9.362; -5.943; -0.473; -5.065 = Q634
9.362; -5.943; 0.090; 0.056 = Q957
-0.651; 3.441; -0.702; -0.357 = Q509
-0.646; -0.608; -0.660; -0.369 = Q378
5.552; -3.260; -0.776; -4.353 = Q493
6.936; -4.471; -0.700; -4.647 = Q348
-0.646; 3.537; -0.660; -0.369 = Q689
-1.326; 4.954; -0.664; 0.524 = Q437
-0.164; -0.583; -0.045; -0.024 = Q336
-0.636; 3.470; -0.721; -0.418 = Q699
-1.419; 7.900; -0.971; -0.013 = Q417
-0.214; -0.638; 0.061; 0.029 = Q231
q: 9.362; -5.943; -0.473; -5.065 | Q634
len: -0.214; -0.638; 0.061 | 3
len: -1.419; 7.900 | 2

1.631; 2.215; -7.086; 5.554; 4.830; -4.591 = Q897
2.896; -5.228; 2.695; 6.122; 4.863; -0.006 = Q174
0.546; 1.745; -6.615; 6.122; 8.584; -0.512 = Q530
3.741; 2.695; -5.228; 6.122; 0.303; -5.802 = Q684
1.807; 2.282; -6.953; 5.538; 4.830; -4.622 = Q997
4.559; 3.103; -5.228; 6.122; -2.008; -7.243 = Q449
3.220; 2.408; -3.033; 8.159; 5.168; 3.290 = Q896
len: 3.741; 2.695; -5.228; 6.122; 0.303 | 5
q: 2.695; -5.228; 6.122 | Q684
q: 4.559; 3.103; -5.228; 6.122 | Q449

0.000; 0.000; 0.746; 0.698; 1.482; -1.497; -4.375; -2.165; 0.000; -3.568; -2.754; 1.016; 5.227; 0.000; -2.370; 0.148; 0.000; 0.000; -1.689; -2.778; 0.803; 1.738; -5.339; 2.008; -1.516; -0.532; -2.388; 4.338; 6.269; 3.818; -2.317; 6.188; 2.198; 0.000; 0.285; -0.476; 3.156; 1.410; 2.106; 0.000; 4.825; 3.207; -1.400; 0.644; 1.704; -0.973; -3.232; 4.932; 1.683; 5.556; 1.281; -1.078 -> Q402
-1.030; -2.543; -1.244; -0.607; -0.669; -7.253; 2.345; 0.000; -3.401; -3.672; 0.116; 0.000; 4.114; -2.305; -3.789; -2.888; 1.750; -2.828; 2.816; 3.423; 2.584; -6.223; -2.223; 1.251; 1.637; -4.732; -1.850; 0.000; 1.270; -4.877; 3.673; 4.331; 0.077; 2.514; -4.798; 0.987; -4.551; -5.905; -1.402; -1.828; -0.364; 2.651; 4.463; 0.435; -1.218; 4.609; -0.211; 0.000; -2.803; 0.000; 0.000; 2.353 -> Q412
3.005; 1.023; -0.431; -1.781; 0.038; -4.779; 6.118; 0.984; 0.071; 0.452; -2.754; 1.016; 1.662; -0.237; -3.139; 6.128; 0.789; 3.331; 2.816; 3.423; -1.066; -4.778; 0.000; -0.420; 0.141; 0.000; 2.864; 2.342; 0.664; 0.633; -0.070; 3.264; 0.435; -8.481; -3.241; -0.297; 0.000; 0.414; 2.130; 3.154; 1.154; -1.641; 4.605; -1.058; -0.873; -4.965; 0.000; 0.000; -5.329; -0.396; -2.161; 0.475 -> Q577
q: -1.066; -4.778; 0.000; -0.420; 0.141; 0.000; 2.864 | Q577
q: 3.005; 1.023; -0.431; -1.781; 0.038; -4.779; 6.118; 0.984; 0.071; 0.452; -2.754; 1.016; 1.662; -0.237; -3.139; 6.128; 0.789; 3.331; 2.816; 3.423; -1.066; -4.778; 0.000; -0.420; 0.141; 0.000; 2.864; 2.342; 0.664; 0.633; -0.070; 3.264; 0.435; -8.481; -3.241; -0.297; 0.000; 0.414; 2.130; 3.154; 1.154; -1.641; 4.605; -1.058; -0.873; -4.965; 0.000; 0.000; -5.329; -0.396; -2.161; 0.475 | Q577
q: -1.850; 0.000; 1.270 | Q412
q: -3.241; -0.297; 0.000; 0.414 | Q577
len: 3.005; 1.023; -0.431; -1.781; 0.038; -4.779; 6.118; 0.984; 0.071; 0.452; -2.754; 1.016; 1.662; -0.237; -3.139; 6.128; 0.789; 3.331; 2.816; 3.423; -1.066; -4.778; 0.000; -0.420; 0.141; 0.000; 2.864; 2.342; 0.664; 0.633; -0.070; 3.264; 0.435; -8.481; -3.241; -0.297; 0.000; 0.414 | 38

-2.266; 0.369; -6.630; 0.862; 0.266; -2.451; 2.256; 0.401; -0.524; 3.958; -2.005; 2.813; 3.343; 1.688; 1.805 -> Q916
0.498; -0.289; -1.721; 0.160; -0.204; -4.091; -0.195; -6.437; 0.373; 3.652; 0.316; 0.756; -0.907; -3.119; -4.244 -> Q538
1.258; -0.941; -2.033; 0.086; 0.441; 2.588; -2.599; 4.158; -0.341; 2.560; 1.396; 0.025; 1.814; -1.033; 1.362 -> Q649
-0.417; 0.807; -3.336; 0.404; 3.824; 1.761; 3.726; -2.629; -0.683; 1.758; 1.561; -0.238; 1.100; -0.513; -0.451 -> Q145
1.853; -0.251; 1.033; 3.184; 1.504; 0.588; -3.029; -4.207; -0.645; 3.425; 1.353; -0.735; 1.805; 3.343; 1.688 -> Q551
0.117; 1.874; -4.875; 0.706; -0.082; -0.643; -1.902; 0.139; 1.494; 1.833; 2.912; 1.822; -3.950; -2.397; 0.245 -> Q748
0.475; 0.217; 5.043; 0.134; -1.385; 4.799; 3.311; 5.827; 0.523; -0.801; 7.462; 0.319; 1.995; 0.732; 2.388 -> Q709
q: -0.289; -1.721; 0.160; -0.204; -4.091; -0.195; -6.437; 0.373; 3.652; 0.316; 0.756 | Q538
len: 1.853 | 1
len: -2.266; 0.369; -6.630; 0.862; 0.266; -2.451; 2.256; 0.401; -0.524; 3.958; -2.005 | 11
q: 1.853; -0.251; 1.033; 3.184; 1.504; 0.588; -3.029; -4.207; -0.645 | Q551
q: 1.805; 3.343; 1.688 | Q551
q: 3.311; 5.827; 0.523 | Q709

0.635; 5.008; -0.794; -1.238  Q940
0.888; -0.083; -1.156; -1.526  Q464
-1.156; -1.527; -0.794; 1.811  Q828
q: 5.008; -0.794 | Q940
q: -1.156; -1.526 | Q464
len: 0.635; 5.008; -0.794 | 3
len: 0.635 | 1
len: 0.635; 5.008 | 2

-3.643; 7.564; 7.377; -0.515; -3.956; -5.377; -4.059; -3.640; -2.924; -5.146; -2.743; -4.374; 7.662; -4.116; 0.194; -4.829; -8.137; -3.792; 7.623; -2.635; 7.580; -3.371; -5.511; -5.102; 7.702; -4.152; 7.687; 7.691; -7.464; -3.868; -6.437; -5.502; 7.405; -4.399; -4.272; -3.873; 3.045; -3.746; 7.635; -4.157; -4.615; -4.697; -3.484; 7.262; -6.176; 0.395; 7.509; -1.130; 7.437; 7.642 : Q713
-0.045; 0.247; 0.233; -0.264; -0.140; -0.177; -0.182; -0.131; -0.202; -0.205; -0.239; -0.061; 0.172; -0.089; -0.082; -0.259; -0.512; -0.161; 0.140; -0.199; 0.206; -0.165; -0.286; -0.148; 0.153; -0.185; 0.154; 0.182; -0.129; -0.106; -0.208; -0.151; 0.185; -0.184; -0.166; -0.061; -0.152; -0.076; 0.178; -0.152; -0.164; -0.215; -0.101; 0.320; -0.196; -0.189; 0.186; -0.049; 0.158; 0.188 : Q424
0.249; -0.760; -0.703; 0.531; 0.292; 0.436; 0.239; 0.299; 0.509; 0.277; 0.545; 0.214; -0.516; 0.276; 0.377; 0.536; 0.981; 0.399; -0.562; 0.474; -0.680; 0.372; 0.593; 0.219; -0.509; 0.306; -0.482; -0.512; 0.363; 0.355; 0.540; 0.274; -0.593; 0.308; 0.442; 0.180; 0.280; 0.242; -0.484; 0.336; 0.380; 0.293; 0.351; -0.965; 0.310; 0.324; -0.747; 0.152; -0.489; -0.606 : Q137
0.360; -0.289; -0.269; -1.107; -0.657; 0.199; -0.702; -0.750; 0.121; -0.575; -0.884; 0.491; -0.490; 0.359; -0.001; 0.144; -0.307; -0.648; -0.341; -0.837; -0.322; -0.816; 0.056; -0.485; -0.524; -0.697; -0.468; -0.487; -0.183; 0.309; 0.231; -0.461; -0.211; -0.615; 0.281; 0.382; -1.207; 0.413; -0.504; -0.608; 0.309; -0.582; 0.260; -0.312; -0.531; -0.112; -0.250; 0.270; -0.533; -0.537 : Q537
-1.803; 4.885; 4.705; -0.011; -2.584; -2.967; -2.766; -2.334; -1.178; -3.493; -1.585; -2.428; 5.154; -2.169; 1.028; -2.535; -4.817; -2.392; 5.051; -1.519; 4.922; -2.079; -2.983; -3.480; 5.209; -2.764; 5.204; 5.214; -4.889; -1.921; -3.668; -3.691; 4.937; -2.928; -2.169; -2.088; 2.314; -1.955; 5.171; -2.712; -2.500; -3.210; -1.648; 4.460; -4.159; 0.959; 4.776; -0.183; 4.987; 5.093 : Q510
-0.030; -0.131; -0.189; 0.009; -0.223; 0.001; -0.235; -0.123; 0.077; -0.302; -0.079; -0.209; 0.004; -0.075; 0.203; -0.034; -0.089; -0.218; -0.115; -0.112; -0.138; -0.083; 0.026; -0.359; 0.072; -0.207; 0.050; 0.028; -0.390; -0.027; -0.112; -0.341; -0.063; -0.277; -0.049; -0.088; 0.138; -0.134; 0.009; -0.246; -0.110; -0.345; 0.030; -0.101; -0.274; 0.206; -0.204; 0.037; -0.073; 0.045 : Q665
-0.884; 0.954; 0.766; -0.015; -0.706; -0.983; -0.575; -0.623; -0.603; -0.785; -0.486; -1.005; 0.993; -0.908; -0.143; -0.832; -1.068; -0.777; 0.963; -0.521; 0.977; -0.576; -0.880; -0.867; 1.029; -0.649; 0.974; 0.984; -1.374; -0.876; -1.186; -0.957; 0.879; -0.749; -0.920; -0.835; 0.583; -0.866; 0.949; -0.800; -0.905; -0.726; -0.784; 0.909; -0.861; 0.129; 0.969; -0.432; 0.937; 1.034 : Q181
4.103; -2.907; -3.413; -4.823; -3.145; 3.959; -3.165; -3.392; 3.624; -2.472; -3.905; 4.345; -3.417; 4.149; 2.764; 3.862; 2.068; -3.207; -2.854; -3.868; -3.009; -3.556; 3.722; -2.395; -3.289; -3.124; -3.137; -3.319; -0.437; 4.040; 3.919; -2.141; -2.029; -2.900; 4.028; 4.160; -5.664; 4.181; -3.557; -3.014; 4.103; -2.730; 3.923; -3.388; -1.808; 2.531; -2.784; 3.496; -3.921; -3.545 : Q477
len: -0.884; 0.954; 0.766; -0.015; -0.706; -0.983; -0.575; -0.623; -0.603; -0.785; -0.486; -1.005; 0.993; -0.908; -0.143; -0.832; -1.068; -0.777; 0.963; -0.521; 0.977; -0.576; -0.880; -0.867; 1.029; -0.649; 0.974; 0.984; -1.374; -0.876; -1.186; -0.957; 0.879; -0.749; -0.920; -0.835; 0.583; -0.866; 0.949; -0.800; -0.905; -0.726; -0.784; 0.909; -0.861; 0.129; 0.969 | 47
len: 0.360; -0.289; -0.269; -1.107; -0.657; 0.199; -0.702; -0.750; 0.121; -0.575; -0.884; 0.491; -0.490 | 13
q: 5.154; -2.169; 1.028 | Q510

2.682; -0.434; 3.771; -1.839 : Q729
-1.639; -6.255; 6.530; -0.349 : Q866
-2.651; -3.026; 2.629; -3.135 : Q972
-2.275; -2.078; 1.727; -1.795 : Q815
2.408; 2.682; -0.433; 1.994 : Q482
-1.108; -7.808; 7.307; 0.955 : Q901
2.408; 3.108; -0.971; 3.216 : Q95
-6.255; -1.639; 6.530; 2.061 : Q107
-1.595; -4.677; 5.424; -0.580 : Q662
0.657; -3.484; 4.669; 2.496 : Q883
q: -1.639; -6.255; 6.530 | Q866
q: 2.408; 3.108 | Q95
len: 0.657; -3.484 | 2
len: -6.255; -1.639; 6.530; 2.061 | 4
q: 2.682; -0.433 | Q482

